[128 = 0]

[114 151 111 141 130 124 111 137 119 141 150 121 122 159 153 145 118 164
 100 128  81 114 191 119 127 130 117 116 143 136 131 120 145 151 131 149
 162 117 111 121 126 125 162 128 128] : <37>.B
[124 134 141 125  86 122 112 135 165 137 188 109 131 194 120 141 131 124
 143 104 106 181 136 166 100 150 113 105 146 113 133  57 133 144 130 141
 135 133 110 104 114 125 158 130 127] : <34>.Q
[137 122 131 153 119 130 124 141 139 133 114 121 122 164 158 128 122 130
 118 121  87 115 143 103 155 144 134  90 140 120 118 113 153 138 135 126
 135 149 116 112 122 119 119 128 138] : <37>.Y
[129 130 119 147 131 137 121 134 143 152 170 113 126 142 159 141 126 159
 137 111  93 135 168 122 134 128 121 123 154 133 124  77 132 123 127 134
 144 143 110 111 108 125 131 121 139] : <37>.B
[143 133 136 121 115 130 128 129 191 114 164 118 123 179 118 129 125 122
 143 118 130 200 128 157 120 153 125  97 159 130 130  46 134 127 136 123
 118 136 114 114 124 125 143 113 133] : <34>.Q
[141 133 129 143 116 125 123 140 128 156 147 104 131 160 147 138 121 169
 108 103  77 135 162 139 138 131 121  97 139 129 128 112 130 164 133 148
 142 131 108 119 129 123 128 130 129] : <37>.Y
[124 143 118 142 129 129  92 114 170 149 191 121 134 161 115 141 124 149
 128 117 110 147 151 182 107 123 126 117 133 117 135  99 121 158 144 153
 144 125 128 119 118 140 153 135 126] : <34>.F
[132 128 112 148 143 130 107 124 115 153 144 117 130 159 152 121 126 148
 114 112  57 109 147 152 127 140 121 128 146 124 136 146 150 156 124 124
 136 139 123 107 119 124 135 124 129] : <37>.Y
[152 132 124 165 135 129 117 144 128 151 171 116 122 161 179 143 116 157
 103 113 103 120 150 139 123 127 122  95 144 120 130  90 148 149 131 137
 145 125 116 116  93 115 132 113 125] : <37>.Y
[118 137 137 115 120 118 117 132 177 127 181  89 135 161 114 125 136 133
 110 122 113 155 175 154 123 131 127 115 149 123 123 106 143 135 136 144
 150 126  97 116 123 118 145 134 112] : <34>.F
[117 135 127 140 128 130 113 125 167 128 175 127 163 173 127 124 127 118
  81 117 106 146 137 174 120 147 132 110 142 122 122 109 131 150 128 149
 122 147 134 115 114 132 164 143 129] : <34>.F
[128 132 147 133 123 124 129 133 153 141 144 122 122 161 120 125 153 123
 124 120 147 164 123 131 125 146 118 109 137 114 140  61 119 155 121 149
 153 117 125 126 138 125 158 121 119] : <34>.Q
[119 130 144 121 122 128 120 138 188 122 188 115 135 155 116 131 115 122
 128 120 116 159 141 175 133 149 133 125 142 117 136 124 120 165 130 125
 126 141 121 123 137 140 136 122 129] : <34>.F
[109 146 125  99 117 123 108 115 176 140 187 114 135 161 101 129 122 140
 174 118 103 175 167 134 123 149 123 133 139 130 140  97 126 153 112 148
 154 130  95 119 127 131 146 121 133] : <34>.Q
[122 144 114 132  91 112 124 153 150 126 172 123 136 160 106 126 158 138
 102 112  98 150 153 169 107 153 122 125 117 115 125 117 121 169 119 144
 156 122  99 120 127 129 159 125 130] : <34>.F
[ 83 137 108 140 123 107 104 147 151 165 175 147 135 118  80 134 113 140
 101 129  93 158 151 137  71 147 102 178 132 130 132 141 115 156 105 167
 187 125 121 142 146 130 180 113 131] : <34>.Q
[112 125 136 115 119 121 128 141 168 141 177 122 118 144 103 128 118 134
 124 119 113 180 148 150 124 138 123 127 158 112 139  91 118 172 122 150
 138 117 119 121 124 141 165 119 129] : <34>.Q
[127 133 131 147 116 127 140 147 194 129 187 127 131 160 127 128 126 120
 134 117 130 175 127 155 125 158 119 101 155 112 120  58 145 143 119 144
 138 145 101 104 130 132 168 122 126] : <34>.Q
[122 132 143 142 132 111 139 129 174 144 180 104 136 159 111 137 116 141
 115 119 121 149 131 154 138 138 173 116 140 123 141  91 122 157 128 158
 153 131 118 124 111 133 155 110 133] : <34>.F
[130 137 134 132 110 135 124 131 171 148 178 111 127 161 117 120 126 117
 137 122 128 169 154 164 124 143 129 118 119 123 133 129 141 132 124 138
 130 137 134 120 120 146 136 128 121] : <34>.F
[163 139 125 152 128 119 112 124 127 161 134 122 137 146 152 144 113 155
 109 102  90 126 156 133 134 138 120  96 143 134 133 109 142 156 130 123
 152 132 114 119 121 130 121 129 125] : <37>.Y
[133 134 123 158 134 123 119 124 121 134 138 120 138 157 120 145 128 156
 123 115  82 111 175 110 158 129 113  99 140 117 127  77 129 129 140 142
 128 132 135 109 118 120 123 115 122] : <37>.B
[129 127 136 129 134 121 107 128 131 152 154 112 125 159 138 139 123 168
 107 121 119 105 195 152 114 102 109 121 167 120 123 114 168 153 128 134
 154 123  93 122 105 117 143 132 129] : <37>.B
[164 132 120 148 121 134 110 131 129 147 164 115 126 169 166 133 143 161
 107  87  93 105 166 122 147 118 121 107 142 122 130  89 144 124 143 137
 149 136 114 111 116 117 136 117 122] : <37>.B
[ 58 137 113 108 134 105 124 147 138 152 173 130 130  90  28 136 119 148
  82 129  91 133 185 133  99 121  99 174 127 141 118 189 122 177  87 168
 195  54 127 144 148 141 171 125 128] : <34>.Q
[145 136 125 145 137  99 103 123 122 134 158 118 123 188 163 143 126 187
  88 110  71  97 193 157 137 111 119 100 138 113 143 105 143 164 134 141
 145 129  96 112 120 128 113 140 124] : <37>.Y
[135 134 148 137 127 117 133 138 186 121 189 117 130 182 116 118 127 114
 134 115 131 184 119 166 112 157 131 109 148 119 134  93 164 140 119 141
 125 144 108 119 142 136 154 126 118] : <34>.Q
[139 129 118 139 131 140 116 131 180 120 183 118 137 155 101 120 126 129
 135 115 127 189 141 132 135 138 121 129 148 125 132  96 135 146 129 124
 140 127 137 104 123 130 168 125 125] : <34>.Q
[159 138 134 173 104 132  96 134 141 154 171 122 126 169 142 141 116 187
 106 112  87 126 166 159 131  92 127 109 153 116 105 118 128 121 133 139
 147 136 130 115 122 120 123 114 136] : <37>.B
[155 140 135 153 119 114 119 126 192 116 185 109 136 195 151 114 132 125
 155 100 137 172 156 156 141 170 136  79 160 125 120  49 136 119 142 149
 108 124 124 109 101 138 148 118 122] : <34>.F
[167 125 125 155 114 128 129 138 110 129 137 115 132 160 165 128 123 151
 118 119  97 104 138 126 117 114 122 109 139 116 112 132 136 157 131 124
 150 134 134 124 127 129 105 131 130] : <37>.Y
[149 134 119 153 135  37 109 125 145 156 154 142 137 150 148 141 113 167
  92 115  82 123 175 156 121 127 119 104 153 127 135 120 132 168 125 131
 153 122 113 120 126 121 133 124 120] : <37>.Y
[127 133 140 190 127 134 125 127 173 122 136 126 131 167 130 123 126 112
 153 119 106 169 122 149 125 140 133 112 147 127 137 115 141 136 115 151
 111 143 144 125 108 122 159 131 127] : <34>.F
[123 142 139 151 125 135 122 129 187 143 176 111 120 153 122 112 117 124
 122 113 122 165 156 166 132 126 123 121 142 126 133 134 129 153 131 146
 165 127 134 129 128 127 155 121 122] : <34>.Q
[139 138 128 155 127 128 118 130 111 157 171 121 140 144 137 132 104 166
  89 120  92  98 161 146 131 131 136 124 141 130 129 131 116 146 118 129
 153 141 109 123 123 135 130 127 124] : <37>.Y
[141 138 122 164 126 123 105 125 141 159 165 123 129 153 150 138 121 175
  95 117  87 120 164 153 131 138 110 122 156 121 140  98 140 143 144 134
 147 138 107 118 118 122 121 122 118] : <37>.B
[150 131 126 136 131 121 108 127 115 140 165 115 131 192 149 159 121 171
 107 117 100 153 174 110 125 137 114 108 140 123  93  48 145 139 122 133
 156 111 136 114 105 121 142 126 123] : <37>.B
[187 129 128 146 120  98 116 126 121 127 152 110 144 189 144 128 115 185
  97 114  80 127 165 157 116 100 118 106 135 115 133  99 143 162 101 143
 162 139 101 117 123 122 139 131 124] : <37>.B
[139 119 115 139 114 134 126 130 102 134 153 115 122 178 145 139 112 154
 101 115  88 114 168 114 121 138 120 129 134 117 133 126 144 169 130 131
 177 126 105 122 136 130 146 136 132] : <37>.B
[151 137 134 151 144 125 123 129 120 145 177 120 118 146 156 142 128 157
 118 125 113 100 151 143 147 136 127 107 135 122 129  96 133 142 140 133
 129 122 141  93 117 126 121 121 131] : <37>.Y
[134 121 124 132 113 126 111 137 136 143 174 117 130 172 155 143 123 165
 101 116 109 121 192 144 120 115 122 112 141 123 122 109 138 142 129 141
 157 139  95 115 120 142 128 117 130] : <37>.B
[133 134 145 145 129 129 114 133 125 133 158 121 128 187 158 135 132 147
 104 115  85 115 162 135 139 133 114 107 152 119 132 112 154 145 132 134
 150 146   4  89 114 125 128 116 135] : <37>.B
[140 112 128 114 118 144  86 128 118 153 156  95 128 167 173 141 119 176
 123 101  90 134 190 116 144 129 121  74 138 129 121  63 137 144 138 124
 135 117 115 108 112 122 122 133 114] : <37>.B
[135 132 118 151 129 124 114 128 104 137 164 115  94 166 161 139 128 168
 102 122  89  99 162 134 133 125 126 103 135 106 151 113 140 143 148 141
 147 136 104 127  95 121 130 119 133] : <37>.Y
[136 134 149 143 130 127 112 143 107 138 130 122 131 150 159 126 114 160
 121 116 110 132 135 110 133 106 116 106 119 137 131  94 136 135 129 130
 136 118 147 120 122 122 122 126 117] : <37>.Y
[145 133 123 144 129 127 123 134 137 143 150 124 134 156 168 142 133 154
 128 111  98 124 170 148 103 133 121  99 136 126 140 102 127 140 124 128
 153 136 123 112 114  99 135 130 130] : <37>.B
[150 134 116 168  92 132 116 123 103 131 131 115 133 157 144 139 117 150
 109 125  94 106 150 138 134 129 129  74 136 119 127 117 133 135 125 142
 135 131 108 120 127 126 128 134 117] : <37>.Y
[126 131 126 145 138 108 107 135 130 140 159 113 124 162 161 137 126 164
  92 115  92 101 150 145 145 116 121 117 146 114 131 120 141 149 140 130
 162 139 113 118 117  93 114 123 124] : <37>.B
[148 140 122 231 117 118 107 131 127 141 149 113 125 163 139 116 131 164
  93 127  82 109 167 152 133 137 120 108 137 122 132 125 138 160 114 133
 153 133 107 110 115 110 132 137 127] : <37>.Y
[128 123 121 148 120 112 127 130 129 127 158 123 121 155 124 152 148 147
 112 125  89 105 134 139 130 142 114 105 129 118 136  75 137 148 131 142
 135 125 117 124 222 130 127 114 140] : <37>.Y

[111 115 105 127 119 130 181 130 141 134 152 129 135 105 113 145 132 116
 130 164 140 144 167 136 130 126 167 118 130  97 132 120 127 138  87 111
 135  51 106 107 163 169 135 134 132] : L.gq
[117 122 106 126 122 138 159 129 128 132 148 120 139 101 128 164 117 123
 113 166 135 149 151 132 121 121 172 135 135 122 127 143 143 140  98 112
 142 149 106 132 114 145 126 142 138] : L.Jm
[129 127 112 126 134 114 143 123 132 120 133 125 147 131 138 126 131 136
 123 150 112 136 137 120 106 149 134 122 126 124 129 117 126 133 108 126
 108 151 126 141 151 169 150 141 149] : T.bh
[116 130 122 124 130 106 154 135 125 140 141 128 127 132 132 130 130 120
 114 151 130 136 135 111 126 119 139 131 132 114 122 121 133 135  93 156
 132 148 130 125 130 166 127 145 137] : N.Nt
[110 129 143 127 117 144 169 133 116 110 137 129 122 109 126 131 132 134
 135 160 145 133 161 146 114 112 139 123 145 129 119 104 127 119 115 125
 138 141 100 125 134 142 156 141 131] : L.Jm
